[-479  250  106  530 -899 -147  -82 -158  -33 -655  103   17  -70  -82
  205  128   78 -156  114  -70 -227 -123  -16  -54 -265  -84  449 -283
   28  -51  -36  -52 -351  254  343   79]
7
[-207 -155  -46  -34 -366 -130 -257  -80   26 -104  376    0   14 -127
   75   -7  -81 -408  153  -73 -224  -68   29  -26  -41  163  389  -95
  153 -168   75  280    5  121  140   19]
8
[-130  -64 -121  145 -208 -266 -248  -35  105  -67  194   16  -29 -240
  128 -143  -81 -242  -40  -30 -121 -193  -31  -25 -165  202  238 -165
  274   17  -21  158 -108  119   73   24]
0
[-209   -9  -11  -74 -423 -228 -253  -53    3 -180  447   12  -51  -80
  128   -1 -139 -462  136  -79 -257 -101   11   32 -124  184  416 -191
  162 -145   38  273  -89  144  225   23]
1
[ -25  -22   78 -241 -218   -6  160 -138  -76 -188  -44  352   55  -58
  -49 -115 -169  -49    2  -59   37  -56  -78   75 -178 -124  115   -1
 -124  290  -46  109  104  230  270  -37]
8
[-295   36   12  206 -455 -170 -258 -186   -4 -278  435  -92 -100   85
   92  -49 -156 -362  182  -21 -134    5 -146  -36 -273  140  296 -310
  179  -19   42  286  -62  199  142   19]
3
[-106  -63 -147 -173   82   -3  187   28 -181  -64  -22  241  251   -3
    6   41 -160  -80   46  147  120 -116  122  142  154  -15  -76   10
 -365  159  -38   -8   73   20   11  -38]
4
[-227  -46   -9   -8 -409 -177 -285 -120   80 -167  353  -89  -67  -64
   81   -9 -116 -300  106  -69 -161  -82   89  -31 -136  106  236 -106
  275  -55   70  154 -125  130   86  -11]
8
[-352   70   10  -71 -536  -97 -110 -167    2 -214  313   93  -98  -80
  148  100 -199 -157   52   15 -260  -38  121  -31  -40  388  267 -332
   -3 -279   48  207 -240  145  143   56]
6
[-194  -42   48  -37 -606 -158 -306   21   22  -90  331 -115  -70   42
  -99   39 -111 -334  315   -2 -122  209  214   -6   -2  -14  325   41
  151  -52  123  164  -47  143  -13  -10]
9
[ 159  260   -7  -96  420 -415  356 -304 -129 -410 -294  210 -168  219
   67 -154 -157 -134  198  402  280 -116 -130  173 -334  -65  -75  -25
 -308  501 -168  309  175   70  226  -33]
6
[-137  -44   40   76 -486 -175 -113 -153  -11 -226  307   42 -127  -60
  121  -74  -28 -509  248   15 -138  -29 -246   89 -197   50  257  -51
  117 -157  139  473   58  108  194  163]
4
[-169 -180  -44  117 -413 -289 -382   19  137   60  229 -137   65 -238
  188  -19  -24 -429   -4  -16 -282 -218  -19  -63  -37  239  317 -133
  243  -82  -26   85 -121  192   90    2]
1
[  17   26   60 -278 -104  -60  264  -70  -57 -138 -145  388   31  -15
  -31  -12 -243  -55   49  -30   82   47   28   14 -189 -107  160  141
 -102  145   -6  192  119   26  241  -58]
0
[ -40    5   93 -153 -112  -99  226 -141  -85 -124 -165  248   24  -50
  -40    2 -187 -116  -24   74   91  -58  -54   71 -139  -95  123   17
 -131  183  -42  195   95  101  172  -97]
9
[-160  -45   45  -66 -455 -185 -210  -80   41 -131  268  109 -135 -167
   69   18 -119 -180  -59 -107 -161 -108   56   32  -79  183  273 -150
  275 -165   18  165 -136   99  139   34]
6
[ -73   49   85 -196 -148  -74  179 -109  -55 -229  -98  348   15 -192
   14  -36 -220  -87  -92    7   77  -57  -44   50 -200 -150  200  -28
  -75  225  -71  108  102   73  266  -97]
7
[  91  122  -15 -111 -404  199  167 -231  -66 -447   68  223 -148  -84
  -75  -28 -107    6    2 -253  -75  -18  217  328 -209 -208   33   40
 -163  356  -23   50  133  335   65 -272]
8
[  24 -191  188 -292 -381  103  132 -125  -43 -319   12  386   51  -47
    6 -174  -57  -38    2 -354 -215   43  -99  -25 -118  -57  340   76
    9   16  179    0   39  328  326  -43]
2
[  47  108   27 -164  157 -207  405 -200 -125 -200 -111  482  -47  -45
    1 -129 -102   75 -294  235  207  -52   28   96  -35   68   16 -247
 -456   54 -225  235  294  117  181   17]
0
[ 161 -149   19 -101   44  -74  247 -238 -170 -373 -242  295  -37  -71
  -99 -336  -35   50  -17 -134 -104 -189 -152   -5  -42 -126  201   82
  -47  355    5  116  -24  196  159  -43]
7
[ 117   37   29 -262   14  -16  166  -13 -236 -322  -98  446   21  -87
  -38 -195 -185  -49   -3 -140  185  -85    7   72  -71 -119  245   43
 -189  214  -12    9  182  294  323  -89]
8
[  57  198   87 -321   73  -56  289 -194   72 -118   72  610  -33  141
   27  -96   17  308 -322 -112  -53  341   88  105 -248  -71   11  -68
 -177  242 -252  214  155 -115  324   34]
4
[-271  188   23 -107 -327 -154 -288  -86  -94 -151  303   62 -134 -321
   76   -6  174 -296  -83 -264 -195  117  116  105  -67   84  147 -127
  248 -119  107  356   25   99  126   52]
1
[-197  -35  -43  118 -431 -134 -257  -40    8 -282  306   74  -42   28
  118  -44 -108 -319   68  -93 -176  -71  -51    0 -175  199  357 -211
  211 -112   31  208  -60  139  188   37]
5
[-131  -98   22 -318  -16   70   28 -152   -3 -209   60  343  284 -100
    0 -106 -218 -105   26  -61   40 -115   65  -26 -239 -115  127   -9
 -186  425  -50  101  141  275  171  -51]
2
[-279   33   47   99 -381  -81 -211  -98  -43 -391  255  125 -117   30
  145   14 -137 -353  -98  -14 -153 -107  -53   68    7  161  530 -261
   75 -215  162  270   20   53  148   45]
6
[-115   12  172 -252 -294  -38   42 -219    0  -98  -54  301   22 -262
  -59   74  -79 -164  -85 -129   34    6   76  138 -124 -144  153  166
   19  214   33  212  145  223  169 -197]
9
[-176 -115  -33  -13 -442 -210 -261 -123   76  -49  362   35    6   12
   61  -13 -148 -356  125   -1 -242  -73  -30  -44 -177  256  348 -265
  188    6  -74  358 -109  145  182  100]
5
[ -92 -247   -1   45 -229  -32 -346 -221   78 -215  300  117   64 -118
  114 -125  185 -147 -128  -35 -238 -207   49  209  195  281  231 -140
    4 -108  -43  155 -138  212 -122  145]
2
[ -89   21  143 -295  -81  -35  271 -110   28 -265  -34  352    1  -60
  -73    4 -294  -94    1  116   66  -23 -123  142 -321 -169  226 -152
 -161  209  -79  183  236   60  266 -131]
1
[-252  -70  -26  167 -409 -203 -246 -203   28 -222  412    7  -62   46
   61  -96 -174 -361  128  -12 -109 -100 -144   32 -242   91  304 -222
  192  111   21  262   16  171  151   19]
6
[-215  -12   24    4 -378 -185 -286  -37    5 -216  371  -27  -47 -148
  114    0  -38 -411   54  -56 -267 -112   -9  -35  -91  149  383 -254
  160  -63   39  217  -24  196  245   47]
7
[ -29   83  141  -60  -84   36  234 -112  -20 -170   -2  590   18  114
   42  -21 -195  296 -209   13   82 -121  -76   50  -79  -39  380  -87
 -300  142 -187  -30  -89  115  278  -65]
6
[-251  -42   -6  102 -400 -289 -286  -55   68 -108  291  -76  -16 -118
   66    4 -153 -365   53   43 -186 -163  -78  -39 -136  177  303 -193
  177 -125  -42  138  -94  161  167  -15]
1
[ -45 -159  -60  112 -564 -194 -303  -31   20 -266  337  150 -156  -30
   41 -112 -210 -341  137  -45 -136 -207  -99  230  -83  291  507 -184
  316 -132    6  298 -205  199  145  105]
9
[ -69 -324 -118  -89 -255 -398 -174   18  -71 -151  330  158   -1   56
   40 -263 -296 -211  478 -196 -225 -108 -384 -104 -720   51  526 -183
  594  -17   23  363 -383   82  460  112]
4
[-140  -78  -45   58 -233 -205 -193 -104  -24  -78  199  -38   -9  -91
   41 -132  -95 -297   38   30 -103  -74 -134  -48   76  184  176 -172
   77 -100   50   99  -68  116  139  137]
4
[ -37 -174  653  -13 -709  -13   33   22  -69 -193  481  111 -281   63
   -2  231  193 -274  198 -304 -411  -32 -466  177 -104   32  237 -102
   75  399 -146 -150  -56  475  582 -451]
1
[  24   14   21 -257  121 -138  171 -152   28 -109  -40  340  110  -87
  -53 -138 -187   57  -53  -26  115  -62   47  -71 -196 -133  101   87
  -47  251 -114   85   98  106  162  -72]
3
[ -75 -109  107 -135 -137   90 -487 -250  226 -264  729 -223 -145  483
   16 -388  -42   38  -37  -80 -447  182  -73   73  369  182 -187 -141
   -4  416  -34 -524 -370  -50 -109   39]
4
[ -99  107  116 -214  -50 -112  140 -111   25 -223  -82  265  -40 -323
  -12   93  -99 -206    9   36   78  -34   34   78 -226 -192  272    4
  -13  213   15  242  257  108  266 -154]
7
[-223  -66  -35   65 -478 -266 -139 -128  -35 -145  294    8  -96 -109
   78  -77 -130 -394  111  -16 -130  -86  -45  -57  -99  175  290 -227
  174  -66   36  315  -74  149  196  111]
9
[-180   74   61   10 -561 -243 -147 -131   19 -265  396   57 -167  -90
  162   -1  -78 -372  -32  -73 -221  -81  -17   53  -93  125  251 -208
  137 -103    8  190 -132  122  265   66]
4
[ -63  -57   95 -250  -73  -33  229 -121  -17 -149  -25  329  106 -165
  -43  -86 -196  -48  -30  -36   91 -125  -59 -112 -126 -138   84  -29
 -166  322  -74   -5  133  206  298  -21]
2
[-121  -28  -49   99 -436  -40 -217    4  -25 -390  291   36 -131  163
   45  -68  -53 -223  113  -77 -253   24    5   68   31  243  282 -172
  116 -201   80  124  -86   65   86   83]
5
[ 103 -160  -19 -247    2  -30  173 -168 -114  -69 -102  196   88  -10
  -39 -129 -207  -11   87    0   61  -63  -22    2    0   40  -40  -17
 -207  232  -80  -15   64  231  116  -46]
3
[-288   13  124  -21 -120 -313 -248 -127  184 -365  296   15  -66 -178
   84  -69  -26 -278   46  177 -153    4  -56 -218 -328  110  406 -338
    7 -273  -27  217  162  188  276   63]
2
[  89   23   13 -218 -249  195  394 -143  -86 -366   72  392  -73 -274
   13  -30   -1  -90   69 -103  -52 -145   12  141 -108 -281   62   25
 -481  -63  -59  160  310  129  265   97]
0
[-203  -22   -6  -32 -493 -132 -155  -38  -52 -200  340   91 -104  -58
  155  -13 -139 -310   41  -53 -142  -66   55    5  -15  215  313 -242
  106 -129   23  211 -113  101  182   78]
8
[-168  -89   16  -18 -544 -145 -291  -81  166 -215  254   31  -97 -156
  128   18 -106 -396   -4  -55 -259  -97  -10  -19 -149  187  314 -129
  258 -212   42  237    9   93  175   56]
5
[-169 -116  -43   81 -354 -301 -310  -34  121  -44  318 -104  -10 -218
    9   54 -105 -407  159  -13 -148 -152   40  -58 -130  112  386 -117
  259   30   14  154  -33  267  164  -66]
2
[ 363 -120  160 -181   31   19  494 -229  100 -215 -274  547    1  169
  127 -252  -65  542 -268  -55   60  -96 -129  170 -246 -122 -150  191
 -199  185 -378 -327 -201  -42  179  -83]
8
[  15   19   30 -204 -166 -123  203 -175  -88 -169  -17  252   -4  -26
   31  -32 -183 -225   94  -40  105    6   32    4 -171 -138  181   73
 -104  187   35  247  146  151  237  -26]
2
[-224   50  -97  120 -471  -48 -131   68   15  -27  320   51  -62  -13
  -48   65 -157 -172  115  -62  -39  -71  -61   40  -11  125  110  -66
  226 -101  134  175  -99  106  100  119]
2
[ -59 -129    9  -23 -250  -73  162 -100  -49 -216  -83  494   70 -192
    4 -199  -56  145 -113  -62 -103  -68  -91  132 -129  -53  307 -123
 -212  355 -167  -48  -64  230  216 -126]
0
[-194  -33   72   21 -388 -268 -160  -94   89 -262  268  110 -122  -21
  136  -25 -154 -313   83  -23 -183  -87 -118  -48 -198  170  396 -129
  244 -120   40  185  -56   69  305   32]
6
[  51  -56    2 -119  -69 -143  246 -186 -100  -95 -217  443   81  -84
  -51 -149 -255  -78  -93   61  230  -90 -197    1 -168  -68   96  -12
 -184  276 -161  220  213  167  321   84]
2
[ -70 -146 -175  164  -24   45 -313   47   -3  235  283  105   75 -117
 -306 -222   42  124  296 -186 -148  -63 -156 -153  347  378  481  -42
  221 -152  199  196 -267  344   19  275]
2
[ -58   43   19 -272 -107  -31  253 -104  -96 -198   18  286  108   22
   46   27 -233 -257   61   59   51  -60  -45  150 -187 -166   86  -25
 -226  239    6  220  164   49  251  -18]
4
[  50 -100  -35 -382 -128 -113  139 -220 -123 -153   -8  302   78  -23
  -81 -128 -200 -106  145 -227  -21  -49   66  -38 -165 -141  125  200
   45  266   45  218  -29  166  254   30]
2
[-175 -184 -125   76 -158 -442 -345 -136   63   42  285  -80   73 -164
  149 -196 -123 -424  -17  -44  -55 -218  -39 -132 -231   85  236  -63
  397   50  -29  250  -54   92   56    7]
1
[ -89   71   28  -53 -294  -72  262  -86 -205 -251 -328  215   58 -279
  -17  146 -145 -162 -128  -81  239 -197   95  165 -180 -147 -108  -87
  -48  237  -18   30  203  282  215 -110]
0
[-213   33   42  -37 -503 -209 -258  -87   63 -125  359   20  -91 -160
  114   44  -73 -365   -9  -50 -236  -75   32    3  -41  158  331 -165
  171 -142   32  261 -101  139  148   54]
3
[  -5  100  123 -286 -216  -65  235 -128  -53 -129 -114  395  -56  -85
  -19  -25 -120   17  -75  -30   59   35   61  133  -75  -73  110   59
  -71  185   19  177   56   93  151  -26]
6
[  85  -19   61 -181  -90  -31   71 -102  -45 -230 -119  242   50   43
  -48 -149 -136   32   49 -153  -41   -7  -66  -65 -144 -166  118  135
  -75  287  -45  -90   30  206  264  -53]
3
[-271  -15  -39  117 -373 -228 -319 -105  -51 -104  379 -135  -30  -19
   97   18 -151 -456  139  -29 -146 -134 -144 -143 -215   94  287 -149
  253 -220   97  343  -45  122  227  110]
7
[-165  -47  -27   36 -362 -243 -255  -78   37  -91  371  -50  -65  -59
  139  -37 -170 -390  113   74 -168 -152  -82  -49 -168  170  300 -194
  157  -75  -12  275 -101  134  168   60]
7
[-102   23   90 -295 -314 -138   96  -90  -95   11   18  275   79 -176
  -56   12 -221 -242  -32   -2   74  -33   -7   66 -227 -195  201    6
  -71  255  -29  263  156  223  249 -117]
8
[-223   54   33  -36 -485 -265 -228   -7   53  -35  309   24  -41 -130
  125   36 -107 -347   -5  -93 -188  -36   43  -19 -114  183  328 -145
  272 -161   37  213 -128  117  199   31]
1
[ -37  -25   89 -208 -184   55  234 -121 -170  -27  -37  380  176  116
  -14   48 -266  -34 -132  -32   37 -122 -120  105 -161  -72   88  -84
 -170  297 -171  247  -36   67  185  -12]
3
[-152  -64  -62  104 -395 -144 -372  -47   -4 -248  210   28  -24  -97
   67 -182 -178 -253   51  -78 -143 -108 -100  -68 -107  137  400 -123
  183 -178   80  117 -120  225  100   73]
3
[ 121  118   83 -243  -65 -112  308 -154    1 -258 -158  404 -140 -153
   21  -80 -147  -24 -103   53   65   15   16   55 -104  -92  216   22
 -273  118  -70  144  172  124  273  -63]
2
[ 173 -176  -23  -90  132  -36  345  -49  -63  228  -15  173  144  431
  177 -101 -230  -75  142  241  193  -82 -254   59 -155   65    6 -122
 -185  218 -127  246  -14  -92   94  165]
8
